Each row is followed by its class.
[ 45   9  -9  38  37  12 -22  21   6  21 -38  34  50  -4  17 -50  19 -20
 -30  46  21  20  48   9 -17 -12 -17 -12  26  39 -37 -25 -17  12  37  43
  16  11  28]
<186>
[ 14  -5  11   9  33 -36  12 -69  28   2 -53  -7   5  36   4 -49   0  27
  12  38  31   0  27  51   3   2  82 -34 -34  51  33  12 -22  -2 -44  17
  36 -33 -49]
<190>
[ 92  35   1  24 -12  26 -78   3  10 -22  26  -4 -44  15  24  38   3 -21
  16  19 -11  12 -46  23 -18  40  16  58  26 -63  32 -14  12 -23 -37  10
 -32 -71  15]
<147>
[ 27 -16  20  39  45  18 -13  14 -23  14 -37  44  36 -45  -6   6  16   5
 -16  28  -9  34  53 -24  -6  -1  -5  17 -45  46   9  -8 -17  11 -13  31
  -6  24  29]
<182>
[ 32   5  20  25  52  22   5  13   8  22 -24 -20  72  -7  17  27   5 -36
  16  37  -6   8  20   6   7  13  -2  33  -6  68  26 -17  -2   0 -23 -33
  13  -5  18]
<182>
[ 11 -13  56 -34   2  -3 -21  -9  42  -2   8 -28  20   8 -12 -63   6  -7
  21  23  -7 -29  27  37  -2  13  54  27 -16  33  -6  15  -4   1  19  37
  34  -7  50]
<186>
[ 40  -6 -22  -5 -23  33 -23   3 -10   1  12  30 -23  -3  19  15  37 -15
  -5  -8   6  16 -51  13 -30  19  15  20  35 -21  61  -2  31   4  -4  17
 -34 -48  36]
<186>
[ 13 -16  -7  -5  14  -8  34   7 -38  31  -8 -48  16 -39   6  10 -43  -3
   5  -2   7  23  -3  14 -18 -54 -82  -4 -17  29  14  18 -45  16 -13   9
 -23  -4  13]
<190>
[-25 -42  24 -17  41  19 105  -3 -30  60 -10 -54  21 -47 -35   4 -18  13
  40  21  -2   2 -25  21 -27 -42 -38  54 -67  64  50  15 -46  18 -21   1
 -17  10  71]
<182>
[ 63 -14   8  13 -15  22 -18  11 -11 -23  14   1 -36  16  -1  37  26  -3
  -1  -1  -6  11 -45   7 -36  44  38  40   5 -18  47  -4   6  21 -38  17
 -18 -47  40]
<186>
[-10   4 -35 -18 -14  -9   9  34 -73  26  44  18 -10  23  24   9  10  12
  17  -5  43  -7 -51  24 -11   0 -32  24  92 -11  50   3  17   3  -2 -57
 -29  -2   0]
<186>
[ 34  21  -7 -14  10  -9   2 -53  11 -28 -49 -19  16  44   0 -40 -21   8
 -17  14   6  -2  42  30 -11  19  51 -31  22  30 -28   9  -7   2 -12  63
  18 -40  -8]
<124>
[ 47  24 -13  16  40  14 -11 -11 -19 -20 -18 -22 -45  50  23  -7 -50  18
 -50 -19 -11   1 -41  21 -54 -35  34 -17  18 -38 -88  17 -22  29   6  14
 -20 -11   6]
<141>
[ -6 -11  -9  -9   3   2  40   1 -36  44 -20 -28  -9 -35  -6  -8 -25  28
  -7 -20  -3   7 -16 -12 -46 -14 -80  10 -25  16  10  11 -45  44   0  59
 -22  30  47]
<33>
[-22   5   0  19  -6  21  34  14 -20  60 -15 -34 -15 -55 -20   8 -15  26
  35 -24  -6   6 -13 -35 -23 -28 -85  15   1 -16  -4  12  -2  34   3   2
  -6   8  47]
<147>
[ 30   0  -2  31  -1 -12  32  14 -48  55  10 -37 -36 -62  -3  34 -56  32
 -17 -12  -1  26 -13  43 -38 -24 -34 -33 -36 -27  59  29 -41  38  12   0
 -14  28  53]
<141>
[ 72  22 -16  13  10  14   4  16  -7  -3  43 -10 -13  28  12  47   5 -43
  17  26 -15   5 -27  13 -13  31   9  50  -7  -8  41 -33   7 -16 -11   4
   1 -42  20]
<60>
[ 12  12  27   1  18  28 -57   4  36  34   8 -20  10  11  30 -38 -37  14
  -1  27 -10 -14  14  24  27  -4  -1  -4   7 -27  -7 -13  16   7  26  44
   0 -23  59]
<147>
[ 41   9  22  31  15   3 -18   2 -16  23 -37  30  68 -35  20 -40   6 -26
 -21  48  13  38  51  10 -25  -9   2  -8  40  40 -19 -13 -13  -2  -7  14
   1 -13  47]
<115>
[ 35 -20  23  24  68   8  -8   1 -24  16 -33   9  59 -17  26 -41  26 -16
 -30  25   0  20  44   0 -19  -9 -12 -11  29  26 -22  -8 -11   7   2  48
  -8 -10  62]
<186>
[ 34   4 -11 -11  24 -10  -1 -34  -3 -70 -51  26   5  31  -8 -35 -16  -3
 -19  31 -10  -1  24  53  29   9  63 -56 -43  13 -21   1 -10 -30 -25  -2
  44 -27 -31]
<60>
[ 13  10  40  29  39 -12 -39  26   5  31 -20  18  67 -21  22 -26  34 -16
 -15  23  -5  14  78 -35 -13 -20  -4   1 -15  53 -52   8  13   3  11 -32
  24  40   3]
<115>
[ 64  23 -13  56  31  20  -9   0  -6  26 -25  -6  54 -13  41  11  11 -16
 -31  30   5  35  34   1 -17   0 -40 -10  35  41  -4 -15 -11   0   5  16
 -11  21   2]
<60>
[ 24 -18  39 -13  21 -26  35 -41 -20 -37 -39  10  57  47  -6 -28  -9   5
   1   2  22  17  37  45   3  16  54   5   9  92   2   1  -8 -16 -52  39
  35 -30  29]
<197>
[ -3  12  43  37  11  -5 -28  28 -14  15 -21  -1  77   3  37 -24  26   0
 -26  18   2  16  68 -28 -10  13  11  -3  55  44  11  -5  13 -12   6  34
   7   1  26]
<141>
[ 54   6  -9   7  13 -35 -39 -12  -2 -24  -9   3 -31  30   7   7  25 -17
  16  14   2  11 -26  30 -12  11  51  32   9  -4  26 -23   2 -17 -33 -17
  -7 -81 -13]
<190>
[ 14   7   1  -7 -10  10  23   0 -45  32  -4 -30   4 -38   8  -5 -48 -11
  -4 -42  19   1 -41   9 -54 -12 -78 -17 -45  -8  18  11 -12   4   3  58
 -18  43  11]
<147>
[ 23  -7   5  37  17   4   3  18  -6  30  -7  -9  74 -24  27   7  34 -31
  -7  38  15  33  40 -16 -13 -31 -52   6  23  42   7   5   5 -34 -22  -7
 -10  23  10]
<115>
[ 23   1  -1 -32  -6 -35   3 -22   5 -54 -24  -5  37  69  16 -39 -36 -12
 -21   5  21 -15  24  46  14  -4  49 -31   1  53 -45  20   9 -24  11  84
  51   3 -19]
<141>
[ 21  50 -29  16  29  13  14   7 -60  -3   3  31  24   2  13  14   7 -23
  28  -4 -12  17   4 -18  -6   6 -48  20  83  -6  20 -11  -8 -14 -24 -61
 -19 -32 -28]
<60>
[ 27  -2   1  38  19   7 -17  22  13  62  -5   5   7   5   5  16   3   3
  -6  48  13   1  43   8 -19  13  -4  46  17  44 -40  -2  -2  30  -2 -38
  28  39  60]
<197>
[ 13  55 -35  21  48  -3 -11  37 -41  35  28  21  14  11  44  -1 -14 -10
   8  14  20   6 -10  20  -3  -4 -44  -6  74  -9  15 -24 -11 -13  20 -29
  -9  -2  31]
<141>
[ 36  26   8 -13 -17   6 -43  14 -52  31  33 -22 -15   4  30  40 -26  10
  10 -12  12  -9 -56  41 -25  34 -33  47 102 -26  37 -15 -15  20 -31 -64
 -47 -18  50]
<197>
[ 39  30  -8   9   7  -5  -6   7 -51  56  54  -7 -10  -2  24  60 -12 -22
   6 -21  19   0 -11  18 -51  31 -57  52  56  -5  11   0 -10  15 -16 -62
 -27  28  19]
<197>
[ 40   7  -2  -3  46 -36  32 -44 -12 -50 -58  -7  53  75  15 -33 -19   4
 -25  10  11  17  38  43   6  21  37 -10  20  82 -30   5 -27   1 -33  48
  25 -23 -25]
<33>
[  2 -27  46 -29  22   6 -17  -7  17  36  10 -13   4 -22  -3 -49  10  16
  -1  20 -17 -25  15  37 -26  21  54  15 -35  38  -4  28  -4  29  20  20
  10  -2  84]
<186>
[ 43  -4   4  21 -15  -1  49  -4 -25  46 -14 -46  -3 -63 -25  20 -38 -15
   8   8  23  19 -32  52 -58 -38 -46  18 -23  19  24  10 -44   7 -12 -31
   1  28  38]
<197>
[  9 -10 -33  31  -2  13  75 -13 -40  58   1 -34  -8 -38 -19  -3 -58   5
 -12   5  24  19 -39  36 -63 -31 -33 -38   4 -24  86   3 -23   6  -3  37
 -35  17  36]
<124>
[ 69   2  14  -4   0   0 -38 -25  12 -48  16   6 -22  15  11  20   3 -46
  -7 -16 -27   0 -14   8 -28  37  42  18 -15 -38  12   5  13 -24 -20  84
   1 -41  38]
<141>
[ 61  23  24 -16 -23   5 -28   5  10 -10  12   0 -24  14   4  23  21 -36
   8   8  -8   6 -22  21 -35  44  41  52 -20  -6  12 -13   4  13 -25 -36
  -2 -43  35]
<115>
[ 11 -10 -34  15  -4  33  47 -18 -28  42 -23 -20 -32 -75 -22  -6 -28  18
  -7   5  19  20 -64  16 -49 -55 -58 -17  14 -36  25  12 -28  21   2   9
 -58  25  49]
<124>
[-11  29 -63  18 -29  27  -3  24 -56  31   0  -2 -21 -10  24  17   7  15
  10 -25  26  19 -63   8 -56  -2 -75  25  97 -11  30  29  18 -26 -25 -54
 -63  15  -2]
<147>
[ 31 -43   8   4  28 -32  63   4 -76  41 -11 -11   5 -76 -28  -8  -9  18
   5  -8  11  28 -21  37 -40 -53 -49   9 -15  32  14  24 -42  38  14  12
 -20   9  64]
<186>
[ 35  41 -26 -14  17  -5 -32  22 -47 -15  12   0   4  21  35  15   9 -17
  -7  -3   8  -3 -35  -3  -4  19 -30  61  96 -14 -24  -6   4 -10   1 -38
 -46  12 -14]
<33>
[ 27   6  -4  11  35   0  25 -15 -34  42  -1 -19 -58  15   2 -17 -30  47
 -37 -32   7  11 -33  28 -64 -21  28  14 -31  -7 -60   9  -2  42  39  48
 -37  15  42]
<147>
[ 12  16   8  59  23  39  -2  31  18  61 -15 -19  49 -10  17 -15 -20   6
 -21  45   8  26  48  -8 -15 -25  -6  -7  29  22  51  -1  13  19  19 -12
  -9  28  31]
<124>
[  8 -10  25  32  58  26 -28  10   4  38 -27 -12  75  11  31 -22 -20   7
 -22   7  -9  10  35  -5 -29 -14 -31   3  20  77 -31  -9 -19  22  -4  36
 -13  31  40]
<182>
[-38 -17  40 -39   2  23 -47 -13  50  36  44 -42  -2   5  23 -27 -28  14
  -1 -21 -22 -33   6 -17  20 -22   6  -3 -15 -19 -10   4  19  25  35  50
 -21  -2  32]
<190>
[ 44  19  -5   8  28  17  24 -45 -23  11  -1 -14 -41  17  17  -6 -32  10
 -70  -3  26   9 -13  25 -71 -14  50 -15 -24 -13 -78  20  -9  42  17   6
 -36  23 -14]
<124>
[ 22  -3  49 -18  23  30 -13   6  14 -12  26 -21  11 -17   9 -19  -3  12
  18  16 -14   7  15  10  27   5  30  12   4  16 -13   1  -2  14  -1  34
  17 -41  95]
<186>
[ 59   1  16  18  11 -22  13 -38  29 -43 -36  -4  38  53  11 -16  19  -3
 -12   9  31  23  36  43   6  11  50 -38 -29  66   8  -4  -8   1 -21  50
  53 -33 -40]
<186>
[ 69  37 -14  18  82  20  -4 -20 -38  10 -22  11 -28   6   7   1 -35  20
 -29   4 -46  12   2  24 -13  16  21  -4  43 -31 -63 -24 -39  61  14 -19
 -34 -50  52]
<60>
[ 28  51 -42   6   8   2  -5   3 -48  11  21 -32  -2  51  41  11 -21 -27
  16  -9  33   1 -42  39 -42   2 -55  45 114 -18 -12  21  10 -39 -26 -62
 -40   4 -36]
<147>
[ 59  -8 -16 -21   1   3 -35 -42  18 -26  11   5   3  40  34  23  -7 -30
  -3 -12  11 -11 -64  35 -19  60  45   6   8  30  31  -9  12   0 -39  55
 -27 -35  -5]
<190>
[ 38 -19   4 -11  -4 -25  15 -17 -22 -49 -30  -5  -3  27   0  -8  10  27
 -19  14  26  17   6  48   9  -8  65 -25 -30  42  -5  25   2  -3 -22  20
  31 -33 -21]
<186>
[ 32 -21  15  16  47  -8  46 -33 -14 -28 -20 -12  50  46  18  20 -20   8
 -16   2  26  27  -2  41   3   8  50 -26 -49  91  13 -18  -6  -9 -47  53
  21 -16  -1]
<182>
[ 18  10 -27   5  28 -53  20 -12 -18 -39 -36  24  34   4  -6 -19 -15   0
  -3   2   7  12  42  44  11   5  32 -61 -23  73 -33  24  -6 -32   0  33
  64  10  -1]
<141>
[ 21 -11   6  31  49  28  -2  32 -10  18 -46  -1  45   2  16 -18  31  23
   2  58   6  18  22  -4  24 -24  10  26  67  38  10  14   8  19 -12 -39
  -3 -11  35]
<186>
[-26 -43 -21  -4   0 -24  96   1 -81  51  -1 -39 -25 -44 -46  -8 -46  24
   7 -28   2   9 -27   7 -81 -55 -59  -9 -32   5  34  30 -25  22  -9  33
 -19   9  61]
<124>
[  5  -9  50 -43  65   2   0 -14 -26   7   6 -16  21 -11  -9 -46 -15 -24
  18  12 -38 -11  22  28 -14 -21  29  63  -8  10 -17   0 -18 -17   7  16
 -21 -40  74]
<182>
[ 48   9 -27  28  74  16  19 -38 -55  14 -31  14 -23  60   7 -18 -25  26
 -46  15   0  18 -11  35 -54 -24  39  19  87 -27 -53 -17 -36  13 -25  21
 -55 -67  28]
<197>
[-49 -25 -25   2 -38  17  76  16  -8  67  18 -23  -5 -37  -2  14 -26 -13
  19  -8  41  17 -23 -13 -17 -50 -62 -11 -38  18  70   7  19  13   6  -2
   8  38  18]
<190>
[ 48  11  -4  13  -5   9 -46 -13  23 -26 -23  26 -29  21  -3  -8  12 -56
 -30  -9 -32 -15 -16   5 -68  30  46   6 -26 -53   6   1   5 -13   0  35
  -3 -24  -4]
<141>
[  56   32  -34   26   49   10   37  -34  -29   26  -16  -34  -22   12
   22   13  -30    3  -51  -25   19   24   -3    0  -69  -22   -3  -11
   33    5 -104   11   -2   43   23   24  -27   25   15]
<124>
[ 20  -1 -23  22 -42 -32 -12 -48  35 -26 -51  11   6  18  -5 -27 -16  23
 -15  33  46  17   8  61  12  -9  49 -68 -13  51   5  -2 -25  -1 -18  15
  31 -29 -81]
<190>
[  8  -8  20 -25   1  14 -17  -1  15  13  19 -12  -5 -37  -1 -10 -21  11
   9  65 -19 -14   1  58  17  -8  -4  28   4  11 -28  35 -45  17   3 -35
 -12 -32  76]
<141>
[ 25  -3   7   9  -4  -3 -10 -21  -6 -20  23  25 -21  20   0 -12 -22   1
   6  11   7  20 -19  27 -30   5  36 -13 -48   4  63 -25 -33  -7 -42  57
  -7 -83  -8]
<190>
[ 39   0 -15 -22   4 -16   2 -43  10 -38 -18   9   6  32 -12   3 -29   8
  -9  17  19 -14  10  54  32  16  39 -36 -36  31 -30 -10 -19 -17 -19  53
  43 -19 -18]
<197>
[ 54  30 -67  24  12  -6  11  16 -68  14  47   2   2   5  33  54 -17 -23
  -7 -12  32  18 -33  37 -37  11 -44 -11  81  -3  12  15  -2  -9  -9 -40
 -22   8 -28]
<186>
[ 55 -16  20 -20  38 -28  -8 -74   2 -53 -54 -13  34  41  20 -24 -22  -1
  -2  14  16   7   2  65   3 -17  42 -14 -18  69 -55   8 -25 -13 -52  41
  26 -47 -19]
<182>
[ 57  10   2 -28  12  12  -9 -21  45 -82 -15  -1  -5  56  18   4  37 -70
 -12 -14  -7  18 -26  12   0  15   1  56 -18  12 -42 -22  12 -26 -20  12
  -2 -31  17]
<33>
[ 81   9  -8   5  -2  25 -13 -20   4 -35  17   0 -18  26  15  33  11 -63
 -30  10 -24   4  -3   1 -54  39  29  33 -39  -6 -31   1  11 -20 -16  36
  -1 -20  -6]
<60>
[ 23   8  23  18  37 -15 -44  18 -13  57  -6 -39  64  20  27  -7 -11  -6
  -8  22  -5 -25  59  -4 -21  11 -31  28  62  34 -21  -8  -9  -1   1  20
  11  23  23]
<197>
[ 52  25 -19   1  33 -11 -18 -23 -26 -36  -8   2 -14  51  30  -4 -26  -2
 -53 -31 -10  12   8 -10 -16   2  62  -2  28 -19 -66   1  31   1  21  75
  -5 -10 -23]
<33>
[ 57 -21 -10  24  15  28 -36   6  20   4 -18  20  24 -16  20 -13   7  -5
 -25  51  15  17  14  21  20 -23  -2  -6  25   6  -6  12   5   8  14  33
  -4  15  25]
<186>
